Here is a tiny trained network, its code and every weight. The questions are about switching its units off for an input and a class, where a switched-off unit gives its printed mean instead of its output.

import numpy as np


def w(rows, s, z=0):
    codes = np.array(rows[::2]) - 128.0
    scale = np.full(codes.shape[1], s)
    scale[-1] = z or s
    return codes * scale


def f(y):
    return np.maximum(y, 0)


def log_softmax(a):
    a = a - a.max(-1, keepdims=True)
    return a - np.log(np.exp(a).sum(-1, keepdims=True))


def net(x, mask):
    res = np.array(x, float).reshape(1, 8) / 4 @ E
    y = f(res @ A[0][:, :-1].T + A[0][:, -1])
    res = res + np.where(mask, y, B[0][:, -1]) @ B[0][:, :-1]
    return log_softmax(res[-1] @ U[:, :-1].T + U[:, -1])


A, B = {}, {}
E = w([
[61,122,95,120,82,80,233,47],'x0',
[130,126,125,126,130,126,127,125],'x1',
[254,140,150,132,117,157,118,76],'x2',
[125,127,127,132,125,126,130,127],'x3',
[104,109,28,219,116,131,56,84],'x4',
[145,129,139,136,123,130,120,136],'x5',
[63,179,169,95,62,123,51,84],'x6',
[177,227,97,157,142,33,113,152],'x7',
],0.0098)
A[0] = w([
[164,87,103,145,186,123,151,165,117],'neuron 0',
[80,61,176,110,176,212,99,109,14],'neuron 1',
[76,159,141,172,121,68,129,195,161],'neuron 2',
[176,82,84,166,191,121,183,151,14],'neuron 3',
[117,164,194,64,118,144,169,201,47],'neuron 4',
[109,169,179,114,115,109,55,78,44],'neuron 5',
[115,137,87,149,153,101,91,75,74],'neuron 6',
[208,156,137,149,106,143,127,59,250],'neuron 7',
[126,152,159,145,199,189,46,166,234],'neuron 8',
[157,126,169,95,141,103,139,124,94],'neuron 9',
[94,147,63,154,104,176,119,174,161],'neuron 10',
[173,245,107,139,158,46,115,145,43],'neuron 11',
[127,92,69,199,118,149,60,108,2],'neuron 12',
],0.012,0.0045)
B[0] = w([
[73,171,118,99,88,129,98,133,187],'neuron 0',
[174,97,144,110,126,176,114,100,220],'neuron 1',
[123,76,133,128,183,165,130,132,191],'neuron 2',
[89,151,175,122,50,133,41,161,189],'neuron 3',
[196,125,88,133,140,63,135,130,208],'neuron 4',
[94,158,176,88,82,121,73,223,192],'neuron 5',
[151,148,112,126,117,136,132,130,182],'neuron 6',
[72,140,134,168,249,133,130,163,245],'neuron 7',
[79,196,119,189,141,122,186,67,248],'neuron 8',
[132,135,102,129,118,72,102,108,169],'neuron 9',
[146,124,121,123,162,104,140,121,183],'neuron 10',
[169,80,162,120,106,219,138,71,231],'neuron 11',
[213,112,100,123,116,59,131,137,213],'neuron 12',
],0.011,0.012)
U = w([
[203,37,165,82,104,254,118,86,69],'0',
[245,112,97,86,130,13,105,146,40],'1',
[70,130,188,83,49,133,41,211,34],'2',
[69,59,138,115,228,135,129,164,178],'3',
[95,117,104,62,176,147,118,117,241],'4',
[122,113,132,104,134,140,146,134,254],'5',
[54,155,144,147,103,106,218,52,100],'6',
],0.0088,0.0061)

Each question gives the input, the list of numbers given to net, and the class t.
The units are the neurons (one row each of A and B). Each row of codes is followed by its name. A weight is (code - 128) times the scale printed after its matrix; where a second scale follows, it is the last column's (A, B and U).
mask holds one flag per neuron, in row order. A switched-off neuron (its flag False) gives its mean, the last column of its row in B, instead of its output. The means were averaged over made-up inputs and are rounded, as every weight is.
A unit's drop is (log p(t) with every unit on - log p(t) with that unit switched off) / (log p(t) with every unit on - log p(t) with every unit switched off).
The circuit of an input: a set's keep is (log p(t) with only the set's units on - log p(t) with every unit switched off) / (log p(t) with every unit on - log p(t) with every unit switched off). Starting from the 12 units with the biggest drops (on a tie, the unit counted first), units are removed one at a time, each time the one whose removal leaves the highest keep (on an exact tie, the one counted first), for as long as the keep stays at least 0.8.
units of the circuit, in order: the units of the circuit, biggest drop first
most important unit: the unit with the biggest drop
top k neurons: the k neurons with the biggest drops, biggest first
drop of u: that unit's drop, to one decimal
input [5,7,-8,0,-2,4,6,-8], class 0: units of the circuit, in order => (neuron 1)
input [2,4,3,0,-1,1,-5,-4], class 2: top 3 neurons => (neuron 3; neuron 11; neuron 8)
input [-8,-5,0,8,-7,0,-8,2], class 2: top 2 neurons => (neuron 3; neuron 0)
input [-7,-1,7,5,3,-8,-3,2], class 4: top 2 neurons => (neuron 7; neuron 0)
input [-6,1,5,5,-3,4,7,8], class 0: top 3 neurons => (neuron 11; neuron 3; neuron 0)
input [8,-8,-1,8,-8,1,5,-6], class 1: units of the circuit, in order => (neuron 4; neuron 8)
input [-4,4,-3,6,0,0,5,-8], class 0: top 2 neurons => (neuron 1; neuron 7)
input [-8,7,-3,8,-4,-4,6,-4], class 5: top 2 neurons => (neuron 8; neuron 4)
input [8,6,-6,-3,3,-3,-8,-4], class 2: top 3 neurons => (neuron 3; neuron 8; neuron 7)
input [0,-5,-4,4,-5,2,-1,5], class 0: top 4 neurons => (neuron 11; neuron 7; neuron 2; neuron 12)
input [-2,1,1,2,5,1,-6,2], class 2: top 3 neurons => (neuron 3; neuron 0; neuron 4)
input [5,0,-1,-5,1,5,3,-8], class 0: top 2 neurons => (neuron 1; neuron 8)
input [2,1,4,4,-6,-1,1,-5], class 1: units of the circuit, in order => (neuron 4; neuron 11)
input [8,1,0,4,-4,-8,3,6], class 4: most important unit => neuron 8
input [7,-5,-7,-7,-8,-7,-4,-6], class 1: drop of neuron 8 => 0.2
input [5,-4,2,3,-1,8,8,0], class 2: drop of neuron 5 => 0.4
input [-5,1,7,3,8,6,-2,-3], class 1: drop of neuron 1 => 0.0
